Rows, then the matrix that takes each point to its nearest point in the smallest flat space through zero that holds them
[[-4.35  0.93  6.93]]
Nearest-point matrix:
[ 0.28 -0.06 -0.44]
[-0.06  0.01  0.10]
[-0.44  0.10  0.71]

[[ 2.88 -5.56 -5.90]
 [ 7.36 -5.57 -1.93]]
Nearest-point matrix:
[ 0.81 -0.33  0.22]
[-0.33  0.44  0.37]
[ 0.22  0.37  0.76]

[[3.24 6.77 7.71]]
Nearest-point matrix:
[0.09 0.19 0.22]
[0.19 0.40 0.45]
[0.22 0.45 0.51]

[[-2.18 -7.49  3.34]]
Nearest-point matrix:
[ 0.07  0.23 -0.10]
[ 0.23  0.78 -0.35]
[-0.10 -0.35  0.15]

[[ 6.87 -3.03 -1.25]]
Nearest-point matrix:
[ 0.81 -0.36 -0.15]
[-0.36  0.16  0.07]
[-0.15  0.07  0.03]

[[-1.25  3.90  5.84]
 [-0.68 -1.64  7.37]]
Nearest-point matrix:
[ 0.03 -0.13 -0.12]
[-0.13  0.98 -0.02]
[-0.12 -0.02  0.99]

[[-3.55  8.65  0.36]]
Nearest-point matrix:
[ 0.14 -0.35 -0.01]
[-0.35  0.85  0.04]
[-0.01  0.04  0.00]

[[ 8.09 -4.83  8.52]]
Nearest-point matrix:
[ 0.41 -0.24  0.43]
[-0.24  0.14 -0.26]
[ 0.43 -0.26  0.45]

[[ 7.45  1.28 -2.14]
 [ 6.12 -0.38 -3.62]]
Nearest-point matrix:
[ 0.91  0.22 -0.17]
[ 0.22  0.43  0.44]
[-0.17  0.44  0.66]

[[ 2.09 -6.96  0.12]]
Nearest-point matrix:
[ 0.08 -0.28  0.00]
[-0.28  0.92 -0.02]
[ 0.00 -0.02  0.00]

[[-1.41 -1.01  8.87]
 [-3.43  6.89 -7.93]]
Nearest-point matrix:
[ 0.40 -0.47 -0.15]
[-0.47  0.63 -0.12]
[-0.15 -0.12  0.96]

[[-4.21 -6.44  0.88]
 [-1.50 -4.41  0.40]]
Nearest-point matrix:
[ 0.98 -0.01 -0.14]
[-0.01  1.00 -0.04]
[-0.14 -0.04  0.02]

[[ 7.44  2.08 -3.31]]
Nearest-point matrix:
[ 0.78  0.22 -0.35]
[ 0.22  0.06 -0.10]
[-0.35 -0.10  0.16]

[[-6.77  3.75  5.67]]
Nearest-point matrix:
[ 0.50 -0.28 -0.42]
[-0.28  0.15  0.23]
[-0.42  0.23  0.35]

[[-5.80 -5.88 -4.99]
 [-0.24 -8.13 -4.17]]
Nearest-point matrix:
[ 0.91 -0.13  0.26]
[-0.13  0.82  0.37]
[ 0.26  0.37  0.27]

[[ 1.19  7.88 -1.91]]
Nearest-point matrix:
[ 0.02  0.14 -0.03]
[ 0.14  0.92 -0.22]
[-0.03 -0.22  0.05]

[[ 0.25  4.48 -3.13]
 [ 2.72  5.32  7.84]]
Nearest-point matrix:
[ 0.08  0.19  0.19]
[ 0.19  0.96 -0.04]
[ 0.19 -0.04  0.96]

[[-0.46  7.68  0.48]]
Nearest-point matrix:
[ 0.00 -0.06  0.00]
[-0.06  0.99  0.06]
[ 0.00  0.06  0.00]

[[4.36 6.10 8.05]
 [3.57 8.86 3.73]]
Nearest-point matrix:
[ 0.16  0.22  0.29]
[ 0.22  0.94 -0.08]
[ 0.29 -0.08  0.90]

[[-8.66  2.17  6.55]]
Nearest-point matrix:
[ 0.61 -0.15 -0.46]
[-0.15  0.04  0.12]
[-0.46  0.12  0.35]

[[-3.64  5.80 -2.02]
 [ 2.15 -6.56  7.00]]
Nearest-point matrix:
[ 0.44 -0.44 -0.24]
[-0.44  0.66 -0.18]
[-0.24 -0.18  0.90]

[[-5.39 -2.39  1.41]
 [-8.95  3.32 -0.19]]
Nearest-point matrix:
[ 0.99 -0.03 -0.10]
[-0.03  0.89 -0.31]
[-0.10 -0.31  0.12]

[[ 0.83 -7.87  3.86]]
Nearest-point matrix:
[ 0.01 -0.08  0.04]
[-0.08  0.80 -0.39]
[ 0.04 -0.39  0.19]

[[ 1.99  6.42 -1.88]
 [-2.57  2.89 -3.69]]
Nearest-point matrix:
[ 0.66  0.23  0.42]
[ 0.23  0.85 -0.28]
[ 0.42 -0.28  0.49]

[[ 0.45  5.46 -7.42]
 [-0.25  4.18 -1.67]]
Nearest-point matrix:
[ 0.03 -0.11 -0.14]
[-0.11  0.99 -0.02]
[-0.14 -0.02  0.98]

[[ 8.44 -4.02 -7.86]]
Nearest-point matrix:
[ 0.48 -0.23 -0.44]
[-0.23  0.11  0.21]
[-0.44  0.21  0.41]

[[-4.66 -4.85 -5.85]
 [-3.24 -2.03 -7.56]]
Nearest-point matrix:
[ 0.33  0.44  0.17]
[ 0.44  0.71 -0.11]
[ 0.17 -0.11  0.96]

[[-3.83  6.08 -8.20]]
Nearest-point matrix:
[ 0.12 -0.20  0.26]
[-0.20  0.31 -0.42]
[ 0.26 -0.42  0.57]

[[-8.33 -4.16  1.08]
 [ 5.92  4.88  3.20]]
Nearest-point matrix:
[ 0.80  0.36 -0.18]
[ 0.36  0.36  0.31]
[-0.18  0.31  0.85]

[[ 2.21  2.40  6.77]
 [ 7.21 -2.24 -7.02]]
Nearest-point matrix:
[ 1.00  0.02 -0.01]
[ 0.02  0.11  0.31]
[-0.01  0.31  0.89]

[[ 1.26  5.78 -5.74]
 [-3.04 -2.56  8.37]]
Nearest-point matrix:
[ 0.18 -0.17 -0.35]
[-0.17  0.97 -0.07]
[-0.35 -0.07  0.85]

[[ 4.70 -2.64  8.73]
 [ 8.85 -2.51  1.77]]
Nearest-point matrix:
[ 0.94 -0.23 -0.04]
[-0.23  0.08 -0.15]
[-0.04 -0.15  0.97]

[[ 4.46  1.82 -6.74]]
Nearest-point matrix:
[ 0.29  0.12 -0.44]
[ 0.12  0.05 -0.18]
[-0.44 -0.18  0.66]

[[-1.71 -2.07  5.27]
 [-1.89 -7.14  4.49]]
Nearest-point matrix:
[ 0.08  0.07 -0.27]
[ 0.07  0.99  0.02]
[-0.27  0.02  0.92]

[[ 2.33 -0.30 -8.25]
 [ 4.06 -4.71  7.06]]
Nearest-point matrix:
[ 0.61 -0.48 -0.09]
[-0.48  0.42 -0.11]
[-0.09 -0.11  0.98]

[[ 7.13  7.72 -5.30]]
Nearest-point matrix:
[ 0.37  0.40 -0.27]
[ 0.40  0.43 -0.30]
[-0.27 -0.30  0.20]

[[-1.13  7.68 -2.18]
 [-2.39  6.04 -3.83]]
Nearest-point matrix:
[ 0.34  0.04  0.47]
[ 0.04  1.00 -0.03]
[ 0.47 -0.03  0.67]

[[-7.62  0.12 -8.06]]
Nearest-point matrix:
[ 0.47 -0.01  0.50]
[-0.01  0.00 -0.01]
[ 0.50 -0.01  0.53]

[[-3.92 -2.78 -0.54]
 [-6.44  3.16  0.84]]
Nearest-point matrix:
[ 1.00  0.00 -0.02]
[ 0.00  0.95  0.21]
[-0.02  0.21  0.05]

[[ 1.85  4.43  4.57]
 [ 1.28  6.87 -6.27]]
Nearest-point matrix:
[ 0.09  0.27  0.11]
[ 0.27  0.92 -0.03]
[ 0.11 -0.03  0.99]

[[ 0.97 -0.08 -7.34]]
Nearest-point matrix:
[ 0.02  0.00 -0.13]
[ 0.00  0.00  0.01]
[-0.13  0.01  0.98]
